Below are the code and all the weights of a small trained network. Each question names an input and a class and asks about switching units off, where a switched-off unit gives its printed mean instead of its output.

import numpy as np


def w(rows, s, z=0):
    codes = np.array(rows[::2]) - 128.0
    scale = np.full(codes.shape[1], s)
    scale[-1] = z or s
    return codes * scale


def norm(h):
    return h / np.sqrt((h * h).mean(-1, keepdims=True) + 1e-5)


def f(y):
    return y / 2 * (1 + np.tanh(0.7978845608 * (y + 0.044715 * y**3)))


def log_softmax(a):
    a = a - a.max(-1, keepdims=True)
    return a - np.log(np.exp(a).sum(-1, keepdims=True))


def net(x, mask):
    res = np.array(x, float).reshape(1, 8) / 4 @ E
    u = 0
    for l in range(4):
        y = f(norm(res) @ A[l][:, :-1].T + A[l][:, -1])
        res = res + np.where(mask[u : u + 8], y, B[l][:, -1]) @ B[l][:, :-1]
        u += 8
    return log_softmax(norm(res)[-1] @ U[:, :-1].T + U[:, -1])


A, B = {}, {}
E = w([
[124,150,29,142,91,138,150,36,102],'x0',
[125,130,130,129,135,132,128,126,133],'x1',
[129,130,130,129,125,124,127,129,126],'x2',
[116,153,101,71,154,63,86,115,161],'x3',
[163,216,114,149,159,128,145,160,106],'x4',
[6,139,111,105,168,133,159,159,71],'x5',
[141,119,90,111,74,96,171,189,136],'x6',
[164,104,85,72,170,184,127,146,119],'x7',
],0.0022)
A[0] = w([
[91,174,111,63,160,49,63,106,206,54],'L0N1',
[72,177,198,226,66,16,128,88,124,7],'L0N2',
[215,121,127,141,114,129,87,119,176,48],'L0N3',
[55,184,188,223,46,44,121,109,160,46],'L0N4',
[97,119,141,172,184,144,65,75,146,52],'L0N5',
[2,128,99,111,171,157,171,152,84,121],'L0N6',
[139,111,181,185,101,202,219,128,76,86],'L0N7',
[100,194,128,50,131,63,85,91,189,51],'L0N8',
],0.0032,0.0017)
B[0] = w([
[193,83,130,205,140,115,123,155,17,158],'L0N1',
[172,100,54,44,191,255,133,158,122,185],'L0N2',
[62,166,109,178,119,152,46,147,127,146],'L0N3',
[196,72,75,24,202,234,132,161,128,202],'L0N4',
[117,143,176,111,73,84,228,125,81,122],'L0N5',
[161,158,134,186,96,132,17,126,219,250],'L0N6',
[157,45,94,201,138,67,87,180,38,181],'L0N7',
[169,59,118,203,145,108,126,149,33,141],'L0N8',
],0.0032,0.0014)
A[1] = w([
[96,66,158,101,95,121,137,132,176,169],'L1N1',
[111,104,169,190,84,178,148,131,94,11],'L1N2',
[152,115,85,104,96,120,116,198,143,152],'L1N3',
[139,113,147,72,166,162,97,159,120,103],'L1N4',
[126,108,155,127,83,155,149,87,199,31],'L1N5',
[3,127,118,89,171,120,175,161,44,129],'L1N6',
[125,149,61,142,75,133,129,61,128,43],'L1N7',
[142,94,173,145,175,116,101,192,146,154],'L1N8',
],0.0037,0.0012)
B[1] = w([
[86,138,144,117,138,77,130,49,91,194],'L1N1',
[155,110,106,132,157,104,100,130,76,129],'L1N2',
[73,106,141,134,133,116,208,91,184,220],'L1N3',
[104,134,75,98,139,142,150,99,152,180],'L1N4',
[108,131,131,98,135,106,76,122,132,114],'L1N5',
[188,187,124,173,52,162,3,129,206,192],'L1N6',
[73,125,158,145,230,123,196,85,145,163],'L1N7',
[119,128,61,166,135,134,171,61,117,255],'L1N8',
],0.0035,0.0015)
A[2] = w([
[173,224,152,133,148,138,167,200,98,11],'L2N1',
[139,158,195,137,193,189,47,58,45,149],'L2N2',
[139,94,228,88,145,104,97,190,144,30],'L2N3',
[133,105,249,89,174,111,105,243,151,80],'L2N4',
[131,149,88,59,171,16,59,124,135,108],'L2N5',
[144,160,196,104,190,146,102,89,105,98],'L2N6',
[185,252,91,154,127,158,178,185,79,57],'L2N7',
[152,180,73,50,180,37,83,128,119,110],'L2N8',
],0.0033,0.0013)
B[2] = w([
[72,91,170,98,103,114,114,36,115,141],'L2N1',
[134,132,109,91,86,71,210,220,144,250],'L2N2',
[109,162,48,117,108,154,141,4,75,113],'L2N3',
[122,212,11,187,133,159,171,25,85,148],'L2N4',
[125,99,159,186,128,167,173,145,78,154],'L2N5',
[88,90,77,127,63,124,165,138,196,146],'L2N6',
[97,62,216,80,143,115,95,90,122,205],'L2N7',
[154,104,178,179,98,224,140,176,74,155],'L2N8',
],0.0038,0.0017)
A[3] = w([
[255,186,117,131,97,97,8,83,212,26],'L3N1',
[93,162,154,86,65,23,248,217,209,94],'L3N2',
[193,117,109,28,205,219,110,177,160,43],'L3N3',
[240,92,135,155,86,160,126,53,143,115],'L3N4',
[111,198,27,137,212,91,191,28,84,55],'L3N5',
[166,162,158,146,144,84,147,132,168,1],'L3N6',
[175,249,244,102,170,134,131,109,104,128],'L3N7',
[253,123,111,102,81,103,130,90,176,83],'L3N8',
],0.0028,0.002)
B[3] = w([
[64,162,106,173,84,164,86,141,133,99],'L3N1',
[139,144,148,144,129,65,178,148,179,249],'L3N2',
[102,77,111,123,126,171,152,136,201,152],'L3N3',
[80,167,115,119,160,115,109,170,103,221],'L3N4',
[118,162,130,182,96,186,192,60,123,154],'L3N5',
[59,103,79,135,94,153,147,154,131,52],'L3N6',
[80,3,67,96,73,74,103,73,149,144],'L3N7',
[50,177,148,119,138,160,87,165,119,180],'L3N8',
],0.0043,0.0011)
U = w([
[84,212,126,166,102,155,1,168,165,155],'0',
[122,176,98,161,137,166,197,28,90,116],'1',
[148,85,110,65,161,216,133,163,167,111],'2',
[195,80,152,175,134,124,109,187,16,84],'3',
[98,47,173,64,110,67,78,68,119,82],'4',
[143,112,138,139,139,107,140,153,147,251],'5',
[134,154,152,110,96,66,190,180,175,25],'6',
[139,107,139,130,146,115,132,146,151,185],'7',
],0.0075,0.0026)

Each question gives the input, the list of numbers given to net, and the class t.
The units are the neurons (one row each of A and B). Each row of codes is followed by its name. A weight is (code - 128) times the scale printed after its matrix; where a second scale follows, it is the last column's (A, B and U).
mask holds one flag per neuron, layer by layer. A switched-off neuron (its flag False) gives its mean, the last column of its row in B, instead of its output. The means were averaged over made-up inputs and are rounded, as every weight is.
A unit's drop is (log p(t) with every unit on - log p(t) with that unit switched off) / (log p(t) with every unit on - log p(t) with every unit switched off).
The circuit of an input: a set's keep is (log p(t) with only the set's units on - log p(t) with every unit switched off) / (log p(t) with every unit on - log p(t) with every unit switched off). Starting from the 12 units with the biggest drops (on a tie, the unit counted first), units are removed one at a time, each time the one whose removal leaves the highest keep (on an exact tie, the one counted first), for as long as the keep stays at least 0.8.
units of the circuit, in order: the units of the circuit, biggest drop first
most important unit: the unit with the biggest drop
k most important neurons: the k neurons with the biggest drops, biggest first
top k neurons in layer l: the k neurons of layer l with the biggest drops, biggest first
input [-1,-5,2,-7,-1,-4,4,5], class 3: most important unit	L0N7
input [-7,7,5,-4,-6,-5,4,5], class 1: 3 most important neurons	[L2N4; L2N3; L1N6]
input [3,3,-2,0,3,-5,1,-8], class 2: 2 most important neurons	[L0N2; L0N4]
input [-8,3,2,3,0,-4,-7,-4], class 1: units of the circuit, in order	[L2N4; L2N3]
input [-5,1,-8,2,8,6,0,5], class 4: units of the circuit, in order	[L2N7; L3N7; L2N1; L0N4]
input [6,6,1,8,-7,5,-5,-4], class 3: 2 most important neurons	[L0N1; L0N8]
input [4,3,-6,7,-2,-3,-8,-4], class 6: 2 most important neurons	[L2N2; L0N7]
input [-5,-6,7,0,-5,3,4,-8], class 2: units of the circuit, in order	[L0N4; L0N2]
input [-4,-6,-2,-8,-8,3,3,-2], class 3: units of the circuit, in order	[L0N7; L1N2]
input [7,-3,-7,4,8,-1,-3,-2], class 4: 2 most important neurons	[L2N7; L3N7]
input [7,-8,2,0,6,8,2,-6], class 0: top 2 neurons in layer 1	[L1N6; L1N8]
input [-1,6,3,0,-4,-4,7,-8], class 2: 3 most important neurons	[L0N4; L0N2; L2N2]
input [-7,-3,-2,3,4,2,3,7], class 1: units of the circuit, in order	[L2N4; L3N5]
input [0,-7,3,-2,5,-7,-8,-1], class 6: units of the circuit, in order	[L2N2; L0N6; L2N6]
input [2,-4,-1,8,7,-6,4,-4], class 3: most important unit	L2N8
input [8,-3,5,1,0,-8,5,5], class 0: 4 most important neurons	[L1N8; L3N8; L3N1; L2N4]
input [1,0,6,1,6,-3,6,-2], class 4: units of the circuit, in order	[L2N7; L2N2; L3N7]
input [-3,-8,8,7,-7,3,4,-8], class 2: 3 most important neurons	[L0N4; L0N2; L0N7]
input [-3,2,-3,-8,-5,-6,6,-5], class 3: top 2 neurons in layer 2	[L2N2; L2N6]
input [5,2,-8,8,1,-8,0,-2], class 0: 3 most important neurons	[L3N1; L0N7; L3N8]
input [5,4,2,8,-4,-2,7,0], class 3: most important unit	L0N1
input [6,7,-2,-4,4,5,-8,-1], class 6: 3 most important neurons	[L2N2; L1N8; L2N4]
input [-7,0,-2,-2,-7,-4,-4,-7], class 1: top 3 neurons in layer 2	[L2N4; L2N3; L2N7]
